Below is a small trained network, with its code and all its weights. Each question gives an input and a class and asks what happens when units are switched off, that is, made to give their printed mean instead of their output.

import numpy as np


def w(rows, s, z=0):
    codes = np.array(rows[::2]) - 128.0
    scale = np.full(codes.shape[1], s)
    scale[-1] = z or s
    return codes * scale


def f(y):
    return np.maximum(y, 0)


def log_softmax(a):
    a = a - a.max(-1, keepdims=True)
    return a - np.log(np.exp(a).sum(-1, keepdims=True))


def net(x, mask):
    res = np.array(x, float).reshape(1, 7) / 4 @ E
    y = f(res @ A[0][:, :-1].T + A[0][:, -1])
    res = res + np.where(mask, y, B[0][:, -1]) @ B[0][:, :-1]
    return log_softmax(res[-1] @ U[:, :-1].T + U[:, -1])


A, B = {}, {}
E = w([
[155,177,215,79],'x0',
[61,227,157,182],'x1',
[127,125,129,131],'x2',
[2,90,177,50],'x3',
[127,105,142,155],'x4',
[126,99,141,163],'x5',
[124,74,158,196],'x6',
],0.0084)
A[0] = w([
[150,94,106,99,87],'neuron 0',
[175,76,134,74,184],'neuron 1',
[248,148,143,123,154],'neuron 2',
[134,52,159,172,101],'neuron 3',
[123,151,131,36,53],'neuron 4',
[215,139,160,167,38],'neuron 5',
[77,130,55,169,141],'neuron 6',
[150,147,166,117,148],'neuron 7',
[118,177,162,172,87],'neuron 8',
[86,177,133,173,80],'neuron 9',
[92,150,117,145,98],'neuron 10',
[200,163,104,160,137],'neuron 11',
[139,53,92,162,222],'neuron 12',
[77,171,158,111,74],'neuron 13',
[121,185,155,87,187],'neuron 14',
[21,96,162,86,63],'neuron 15',
[156,83,108,157,194],'neuron 16',
[161,119,104,175,254],'neuron 17',
[153,62,125,137,69],'neuron 18',
[115,106,109,86,125],'neuron 19',
[103,99,131,134,235],'neuron 20',
[75,78,115,63,135],'neuron 21',
[89,105,42,144,206],'neuron 22',
[153,150,82,144,52],'neuron 23',
[107,134,141,95,63],'neuron 24',
[155,146,99,144,84],'neuron 25',
[147,174,90,164,150],'neuron 26',
[153,70,149,91,68],'neuron 27',
[159,181,152,105,106],'neuron 28',
[167,95,122,97,123],'neuron 29',
[84,191,122,147,54],'neuron 30',
[160,156,167,69,169],'neuron 31',
[176,116,80,179,139],'neuron 32',
[85,107,136,91,50],'neuron 33',
],0.014,0.0037)
B[0] = w([
[159,190,44,141,176],'neuron 0',
[229,253,152,173,224],'neuron 1',
[115,71,151,57,254],'neuron 2',
[139,173,63,141,195],'neuron 3',
[153,111,100,109,189],'neuron 4',
[54,66,84,128,209],'neuron 5',
[126,227,159,92,198],'neuron 6',
[96,166,131,87,171],'neuron 7',
[184,214,77,221,182],'neuron 8',
[186,193,36,207,182],'neuron 9',
[179,191,59,141,156],'neuron 10',
[91,40,134,145,228],'neuron 11',
[135,169,157,109,240],'neuron 12',
[156,150,97,120,182],'neuron 13',
[82,126,124,53,201],'neuron 14',
[84,30,108,164,250],'neuron 15',
[152,121,177,108,206],'neuron 16',
[137,125,194,127,219],'neuron 17',
[143,152,81,195,186],'neuron 18',
[151,108,147,144,175],'neuron 19',
[127,143,170,94,192],'neuron 20',
[99,61,142,120,231],'neuron 21',
[107,195,230,84,225],'neuron 22',
[99,65,134,197,168],'neuron 23',
[101,141,87,188,155],'neuron 24',
[66,70,96,163,167],'neuron 25',
[78,47,174,144,194],'neuron 26',
[202,135,107,151,185],'neuron 27',
[106,112,154,160,183],'neuron 28',
[186,222,103,183,186],'neuron 29',
[147,140,82,103,177],'neuron 30',
[144,117,176,140,201],'neuron 31',
[106,52,179,142,220],'neuron 32',
[108,72,84,150,178],'neuron 33',
],0.0058,0.0092)
U = w([
[68,41,87,179,57],'0',
[102,179,172,156,252],'1',
[190,181,2,216,56],'2',
],0.011,0.0041)

Each question gives the input, the list of numbers given to net, and the class t.
The units are the neurons (one row each of A and B). Each row of codes is followed by its name. A weight is (code - 128) times the scale printed after its matrix; where a second scale follows, it is the last column's (A, B and U).
mask holds one flag per neuron, in row order. A switched-off neuron (its flag False) gives its mean, the last column of its row in B, instead of its output. The means were averaged over made-up inputs and are rounded, as every weight is.
A unit's drop is (log p(t) with every unit on - log p(t) with that unit switched off) / (log p(t) with every unit on - log p(t) with every unit switched off).
The circuit of an input: a set's keep is (log p(t) with only the set's units on - log p(t) with every unit switched off) / (log p(t) with every unit on - log p(t) with every unit switched off). Starting from the 12 units with the biggest drops (on a tie, the unit counted first), units are removed one at a time, each time the one whose removal leaves the highest keep (on an exact tie, the one counted first), for as long as the keep stays at least 0.8.
units of the circuit, in order: the units of the circuit, biggest drop first
unit that matters most: the unit with the biggest drop
k most important neurons: the k neurons with the biggest drops, biggest first
drop when u is switched off: that unit's drop, to one decimal
input [-5,-1,-6,-5,-5,7,6], class 0: units of the circuit, in order	(neuron 32)
input [-8,-6,1,3,-3,-6,-3], class 1: units of the circuit, in order	(neuron 22; neuron 6)
input [-8,3,-4,-4,2,7,2], class 1: units of the circuit, in order	(neuron 6; neuron 22)
input [-4,-6,0,3,-8,8,-5], class 2: units of the circuit, in order	(neuron 0; neuron 1)
input [-7,-7,-3,0,6,8,6], class 1: units of the circuit, in order	(neuron 22; neuron 12)
input [-2,6,-5,1,6,5,2], class 2: units of the circuit, in order	(neuron 9; neuron 8)
input [-5,6,-6,7,0,-5,-8], class 0: 3 most important neurons	(neuron 15; neuron 1; neuron 21)
input [-2,5,4,-1,7,5,8], class 2: units of the circuit, in order	(neuron 9; neuron 3)
input [-2,4,8,2,-7,3,2], class 2: units of the circuit, in order	(neuron 9; neuron 2; neuron 32)
input [-6,-5,5,-1,3,-6,-8], class 1: 2 most important neurons	(neuron 22; neuron 9)
input [7,-6,-4,8,0,0,-7], class 0: 2 most important neurons	(neuron 15; neuron 21)
input [-8,5,-3,-4,0,-6,-4], class 1: 3 most important neurons	(neuron 22; neuron 6; neuron 26)
input [8,7,-4,8,8,-3,8], class 0: 2 most important neurons	(neuron 15; neuron 1)
input [-5,7,1,-7,-3,-7,8], class 0: unit that matters most	neuron 26
input [-3,2,4,-7,-2,7,-2], class 0: drop when neuron 23 is switched off	0.0
input [0,5,5,3,-6,-8,0], class 2: drop when neuron 10 is switched off	0.1
input [6,1,-8,7,-4,2,-3], class 0: drop when neuron 15 is switched off	0.2
input [-5,-4,-4,3,-4,8,-5], class 1: drop when neuron 22 is switched off	0.3
